Below are the code and all the weights of a small trained network. Each question names an input and a target symbol and asks about switching units off, where a switched-off unit gives its printed mean instead of its output.

import numpy as np


def w(rows, s, z=0):
    codes = np.array(rows[::2]) - 128.0
    scale = np.full(codes.shape[1], s)
    scale[-1] = z or s
    return codes * scale


def f(y):
    return np.maximum(y, 0)


def softmax(a):
    e = np.exp(a - a.max(-1, keepdims=True))
    return e / e.sum(-1, keepdims=True)


def log_softmax(a):
    a = a - a.max(-1, keepdims=True)
    return a - np.log(np.exp(a).sum(-1, keepdims=True))


def net(x, mask):
    ids = ['αβλξψω'.index(c) for c in x.split()]
    T = len(ids)
    res = E[ids] + P[:T]
    r = res
    for j in range(2):
        rows = slice(4 * j, 4 * j + 4)
        q, k, v = (r @ M[0][rows].T for M in (Q, K, V))
        z = softmax(np.where(np.tri(T) > 0, q @ k.T / 4**0.5, -1e9)) @ v
        o = O[0][rows]
        res = res + np.where(mask[j], z, o[:, -1]) @ o[:, :-1]
    y = f(res @ A[0][:, :-1].T + A[0][:, -1])
    res = res + np.where(mask[2:14], y, B[0][:, -1]) @ B[0][:, :-1]
    return log_softmax(res[-1] @ U[:, :-1].T + U[:, -1])


Q, K, V, O, A, B = {}, {}, {}, {}, {}, {}
E = w([
[103,98,185,71,119],'α',
[136,38,160,87,66],'β',
[77,43,103,40,50],'λ',
[101,201,146,148,179],'ξ',
[220,112,136,140,254],'ψ',
[106,31,46,238,103],'ω',
],0.0086)
P = w([
[111,210,129,120,128],'0',
[78,246,183,216,124],'1',
[138,134,214,193,114],'2',
[38,160,107,114,191],'3',
[139,193,60,84,143],'4',
[118,80,233,197,168],'5',
[1,88,95,110,231],'6',
[159,180,84,96,188],'7',
],0.0073)
Q[0] = w([
[110,196,115,203,113],'head 1',
[226,158,146,79,110],'head 1',
[122,162,151,193,69],'head 1',
[168,153,79,203,116],'head 1',
[123,156,82,104,178],'head 2',
[117,74,112,253,131],'head 2',
[182,133,96,41,130],'head 2',
[193,147,129,162,85],'head 2',
],0.029)
K[0] = w([
[170,145,51,149,165],'head 1',
[187,186,169,40,51],'head 1',
[225,122,67,161,144],'head 1',
[165,201,79,188,114],'head 1',
[133,104,93,167,187],'head 2',
[183,253,102,131,54],'head 2',
[158,53,181,142,177],'head 2',
[157,156,186,67,150],'head 2',
],0.024)
V[0] = w([
[67,236,159,69,217],'head 1',
[89,199,134,2,59],'head 1',
[62,55,185,84,105],'head 1',
[135,102,149,137,178],'head 1',
[219,150,221,8,173],'head 2',
[35,148,58,139,161],'head 2',
[206,103,84,120,217],'head 2',
[86,142,191,8,122],'head 2',
],0.0079)
O[0] = w([
[226,203,114,141,249,146],'head 1',
[230,127,129,46,145,184],'head 1',
[173,195,154,32,46,255],'head 1',
[105,168,145,156,144,129],'head 1',
[44,48,210,76,210,77],'head 2',
[215,160,146,119,148,188],'head 2',
[177,38,91,87,189,69],'head 2',
[91,171,253,75,163,183],'head 2',
],0.0076,0.0045)
A[0] = w([
[140,186,47,43,133,35],'neuron 1',
[167,95,51,40,149,111],'neuron 2',
[204,148,198,177,126,38],'neuron 3',
[130,129,181,117,18,88],'neuron 4',
[140,135,65,150,105,195],'neuron 5',
[73,148,170,74,115,6],'neuron 6',
[176,24,146,118,3,39],'neuron 7',
[35,99,56,107,97,160],'neuron 8',
[207,163,89,116,162,16],'neuron 9',
[28,144,174,144,109,182],'neuron 10',
[99,101,66,10,90,34],'neuron 11',
[105,195,128,157,77,75],'neuron 12',
],0.011,0.0023)
B[0] = w([
[45,206,125,157,111,239],'neuron 1',
[44,103,95,154,168,220],'neuron 2',
[90,158,165,167,100,167],'neuron 3',
[104,62,124,173,44,254],'neuron 4',
[93,88,74,86,115,171],'neuron 5',
[46,89,150,55,132,218],'neuron 6',
[108,205,113,46,231,209],'neuron 7',
[149,241,142,168,64,170],'neuron 8',
[219,137,132,122,97,193],'neuron 9',
[169,126,38,102,165,206],'neuron 10',
[255,63,160,184,122,238],'neuron 11',
[148,85,145,144,196,187],'neuron 12',
],0.017,0.0093)
U = w([
[56,172,144,82,165,3],'α',
[254,81,102,36,78,155],'β',
[43,80,161,208,53,118],'λ',
[228,158,174,146,88,236],'ξ',
[111,87,133,203,221,163],'ψ',
[139,139,47,151,83,116],'ω',
],0.005,0.0034)

Each question gives the input, a string of symbols that net reads in full, and the target symbol t.
The units are the heads (4 rows each of Q, K, V and O) and the neurons (one row each of A and B). Each row of codes is followed by its name. A weight is (code - 128) times the scale printed after its matrix; where a second scale follows, it is the last column's (O, A, B and U).
mask holds one flag per unit, heads first, then neurons. A switched-off unit (its flag False) gives its mean, the last column of its rows in O or B, instead of its output. The means were averaged over made-up inputs and are rounded, as every weight is.
A unit's drop is (log p(t) with every unit on - log p(t) with that unit switched off) / (log p(t) with every unit on - log p(t) with every unit switched off).
The circuit of an input: a set's keep is (log p(t) with only the set's units on - log p(t) with every unit switched off) / (log p(t) with every unit on - log p(t) with every unit switched off). Starting from the 12 units with the biggest drops (on a tie, the unit counted first), units are removed one at a time, each time the one whose removal leaves the highest keep (on an exact tie, the one counted first), for as long as the keep stays at least 0.8.
units of the circuit, in order: the units of the circuit, biggest drop first
unit that matters most: the unit with the biggest drop
top k neurons: the k neurons with the biggest drops, biggest first
drop of u: that unit's drop, to one decimal
input ω λ λ λ λ λ ξ, target ω: units of the circuit, in order	(head 2)
input λ α α λ α β, target α: units of the circuit, in order	(neuron 7; head 1)
input α λ ψ λ ξ, target ψ: units of the circuit, in order	(head 2; head 1)
input ψ α ω α, target ω: units of the circuit, in order	(head 2; neuron 5)
input ψ α ψ α, target α: units of the circuit, in order	(head 1; neuron 11)
input ψ α β β, target β: units of the circuit, in order	(neuron 1; head 2; neuron 2)
input λ λ λ λ λ λ λ ψ, target ψ: units of the circuit, in order	(neuron 2; head 2)
input ξ ψ β λ ψ, target ψ: units of the circuit, in order	(head 2; neuron 2)
input α ω α λ ψ ω, target ω: units of the circuit, in order	(neuron 10; head 1; neuron 8)
input α α ω ω β ψ ξ λ, target ψ: top 2 neurons	(neuron 2; neuron 4)
input λ β ω ψ λ α λ α, target λ: units of the circuit, in order	(neuron 7; neuron 10)
input λ λ λ λ β, target λ: top 3 neurons	(neuron 4; neuron 10; neuron 9)
input α λ α λ λ ξ ξ, target ξ: units of the circuit, in order	(head 1; neuron 9; neuron 2; head 2)
input λ λ ψ λ β, target ψ: unit that matters most	neuron 2
input λ λ ω ω ξ, target ω: units of the circuit, in order	(head 2; neuron 5)
input ω β λ, target β: units of the circuit, in order	(neuron 1; neuron 2)
input β λ ω α ψ α λ λ, target λ: units of the circuit, in order	(neuron 1; neuron 10)
input α ω ψ λ λ, target ψ: units of the circuit, in order	(neuron 2; neuron 11; head 2)
input ω ξ α ψ, target ω: top 2 neurons	(neuron 11; neuron 9)
input ψ α ξ, target ψ: unit that matters most	head 1
input α ξ ψ λ ω λ λ, target ω: top 4 neurons	(neuron 1; neuron 2; neuron 11; neuron 5)
input ω λ λ λ ψ α λ, target ω: top 3 neurons	(neuron 1; neuron 2; neuron 5)
input ψ ξ α α, target α: drop of head 1	0.6
input β λ ξ ψ α ω β, target ω: drop of neuron 7	0.1
input λ ξ α ψ α, target ψ: drop of neuron 2	1.0
input λ λ ψ, target ξ: drop of neuron 3	0.2
input λ α λ β λ ω ψ, target ω: top neuron	(neuron 9)
